Below is a small trained network, with its code and all its weights. Each question gives an input and a class and asks what happens when units are switched off, that is, made to give their printed mean instead of their output.

import numpy as np


def w(rows, s, z=0):
    codes = np.array(rows[::2]) - 128.0
    scale = np.full(codes.shape[1], s)
    scale[-1] = z or s
    return codes * scale


def f(y):
    return np.maximum(y, 0)


def log_softmax(a):
    a = a - a.max(-1, keepdims=True)
    return a - np.log(np.exp(a).sum(-1, keepdims=True))


def net(x, mask):
    res = np.array(x, float).reshape(1, 6) / 4 @ E
    y = f(res @ A[0][:, :-1].T + A[0][:, -1])
    res = res + np.where(mask, y, B[0][:, -1]) @ B[0][:, :-1]
    return log_softmax(res[-1] @ U[:, :-1].T + U[:, -1])


A, B = {}, {}
E = w([
[136,131,128,126,124,133,128,126],'x0',
[70,229,66,94,245,64,247,170],'x1',
[28,107,224,66,37,193,188,247],'x2',
[124,141,112,133,122,144,119,128],'x3',
[232,198,253,235,214,219,181,168],'x4',
[139,33,132,31,169,222,233,15],'x5',
],0.0038)
A[0] = w([
[186,32,211,175,23,180,34,96,86],'N0',
[163,55,200,142,30,198,47,99,170],'N1',
[26,232,104,91,215,83,253,215,99],'N2',
[233,192,248,228,206,225,157,166,96],'N3',
[173,54,188,156,32,165,31,93,102],'N4',
[238,170,249,233,203,218,161,143,102],'N5',
[62,126,186,120,76,165,144,218,96],'N6',
[139,77,134,69,148,199,189,69,224],'N7',
[116,133,140,107,127,126,132,152,255],'N8',
[60,150,189,104,90,191,151,233,124],'N9',
[60,233,72,105,238,55,238,167,64],'N10',
[105,147,132,176,81,22,76,224,154],'N11',
[85,173,116,121,185,57,225,139,230],'N12',
[40,28,6,18,50,68,42,65,90],'N13',
[146,47,136,51,159,201,220,40,64],'N14',
[196,150,55,170,187,95,72,46,89],'N15',
[115,42,130,43,124,187,206,63,171],'N16',
[62,51,33,34,72,73,74,80,203],'N17',
[193,147,65,174,190,90,72,51,85],'N18',
[51,127,177,97,80,175,160,209,78],'N19',
[193,153,52,185,189,87,72,51,88],'N20',
[130,183,131,192,91,56,50,218,74],'N21',
[207,185,231,196,202,222,168,157,121],'N22',
[127,181,136,195,94,59,59,214,75],'N23',
[49,124,182,92,73,175,160,215,79],'N24',
[203,148,76,186,189,95,96,53,81],'N25',
[52,139,176,91,86,185,169,216,89],'N26',
[54,121,180,103,79,164,158,205,83],'N27',
[133,179,127,196,90,55,57,215,74],'N28',
[143,48,147,55,157,194,224,48,61],'N29',
[53,126,184,102,72,168,152,209,75],'N30',
[200,150,57,169,189,99,75,52,84],'N31',
[232,139,249,212,206,219,193,117,95],'N32',
[129,184,139,198,103,53,66,223,83],'N33',
[189,61,184,160,29,185,19,90,76],'N34',
],0.0039,0.0055)
B[0] = w([
[139,50,54,54,217,164,117,208,176],'N0',
[161,74,74,136,164,159,104,203,212],'N1',
[184,42,66,99,203,176,89,210,181],'N2',
[25,159,56,120,86,53,185,154,199],'N3',
[139,62,69,79,196,152,123,200,172],'N4',
[36,157,57,122,87,56,182,157,200],'N5',
[175,66,184,106,117,72,160,71,161],'N6',
[130,183,169,224,113,172,56,100,239],'N7',
[201,136,147,255,56,172,65,152,255],'N8',
[185,72,188,137,89,77,163,71,179],'N9',
[159,21,47,52,227,175,97,222,164],'N10',
[93,161,168,157,170,189,62,79,187],'N11',
[203,72,105,195,146,194,63,189,231],'N12',
[32,177,60,129,72,48,195,160,195],'N13',
[20,211,197,84,225,185,41,35,164],'N14',
[188,56,211,103,101,75,180,55,155],'N15',
[86,185,157,168,146,157,71,96,214],'N16',
[78,183,83,201,60,93,152,162,238],'N17',
[195,51,211,91,104,69,181,58,153],'N18',
[192,56,203,87,97,49,195,54,156],'N19',
[197,55,213,94,103,77,179,59,156],'N20',
[31,199,202,88,202,178,64,28,157],'N21',
[52,150,73,135,84,64,170,148,198],'N22',
[38,198,203,85,205,179,64,35,156],'N23',
[191,59,197,92,105,57,189,57,160],'N24',
[187,48,203,83,90,54,202,64,152],'N25',
[185,63,194,108,89,59,188,56,162],'N26',
[183,62,190,93,110,64,182,61,156],'N27',
[36,193,201,97,201,180,63,36,156],'N28',
[21,217,204,86,235,204,31,30,161],'N29',
[197,49,207,76,109,56,195,52,155],'N30',
[194,50,216,95,105,67,180,52,153],'N31',
[31,176,51,136,89,59,172,162,193],'N32',
[53,178,191,104,199,178,72,43,160],'N33',
[120,40,51,41,229,156,124,208,166],'N34',
],0.0055,0.0056)
U = w([
[248,45,247,28,68,32,234,11,65],'0',
[169,138,137,237,86,160,89,148,255],'1',
[21,250,213,69,227,219,45,14,27],'2',
[3,200,16,103,30,14,231,193,25],'3',
[222,14,31,13,245,205,106,253,25],'4',
[218,177,135,216,47,186,106,162,205],'5',
],0.0062,0.0061)

Each question gives the input, the list of numbers given to net, and the class t.
The units are the neurons (one row each of A and B). Each row of codes is followed by its name. A weight is (code - 128) times the scale printed after its matrix; where a second scale follows, it is the last column's (A, B and U).
mask holds one flag per neuron, in row order. A switched-off neuron (its flag False) gives its mean, the last column of its row in B, instead of its output. The means were averaged over made-up inputs and are rounded, as every weight is.
A unit's drop is (log p(t) with every unit on - log p(t) with that unit switched off) / (log p(t) with every unit on - log p(t) with every unit switched off).
The circuit of an input: a set's keep is (log p(t) with only the set's units on - log p(t) with every unit switched off) / (log p(t) with every unit on - log p(t) with every unit switched off). Starting from the 12 units with the biggest drops (on a tie, the unit counted first), units are removed one at a time, each time the one whose removal leaves the highest keep (on an exact tie, the one counted first), for as long as the keep stays at least 0.8.
circuit, biggest first: the units of the circuit, biggest drop first
unit that matters most: the unit with the biggest drop
top k neurons: the k neurons with the biggest drops, biggest first
drop when u is switched off: that unit's drop, to one decimal
input [7,-4,-2,4,-7,4], class 3: top 2 neurons => [N13 N17]
input [-1,1,-4,-4,-4,6], class 2: circuit, biggest first => [N14 N29]
input [0,-3,-6,5,-8,7], class 3: unit that matters most => N13
input [-7,7,2,-1,-1,3], class 4: circuit, biggest first => [N10 N2]
input [-2,-6,3,-1,4,-5], class 4: circuit, biggest first => [N0 N34 N4]
input [3,8,-3,2,-5,-5], class 4: circuit, biggest first => [N10 N2]
input [5,1,5,-2,7,-3], class 3: circuit, biggest first => [N3 N5]
input [-2,8,0,4,3,7], class 4: top 2 neurons => [N10 N2]
input [-4,-5,-5,-4,-6,3], class 3: top 3 neurons => [N13 N17 N12]
input [1,-7,6,-1,-6,-6], class 4: top 4 neurons => [N0 N34 N4 N1]
input [-3,-7,-5,-6,-2,-5], class 4: circuit, biggest first => [N34 N0 N4]
input [-6,0,5,0,7,6], class 3: circuit, biggest first => [N32 N3]
input [8,8,-2,-3,-7,-6], class 4: top 3 neurons => [N10 N2 N12]
input [6,-6,-5,-6,-7,-5], class 3: unit that matters most => N13
input [0,8,7,1,2,5], class 4: top 3 neurons => [N2 N10 N12]
input [1,-5,-4,-2,-4,6], class 2: top 2 neurons => [N14 N29]
input [-5,-4,-3,-4,-4,-6], class 2: drop when N11 is switched off => 0.2
input [0,3,-2,-5,-5,8], class 2: drop when N29 is switched off => 0.2
input [1,-3,-1,-2,5,4], class 3: drop when N22 is switched off => 0.2
input [-2,-7,2,-3,5,1], class 4: top neuron => [N0]
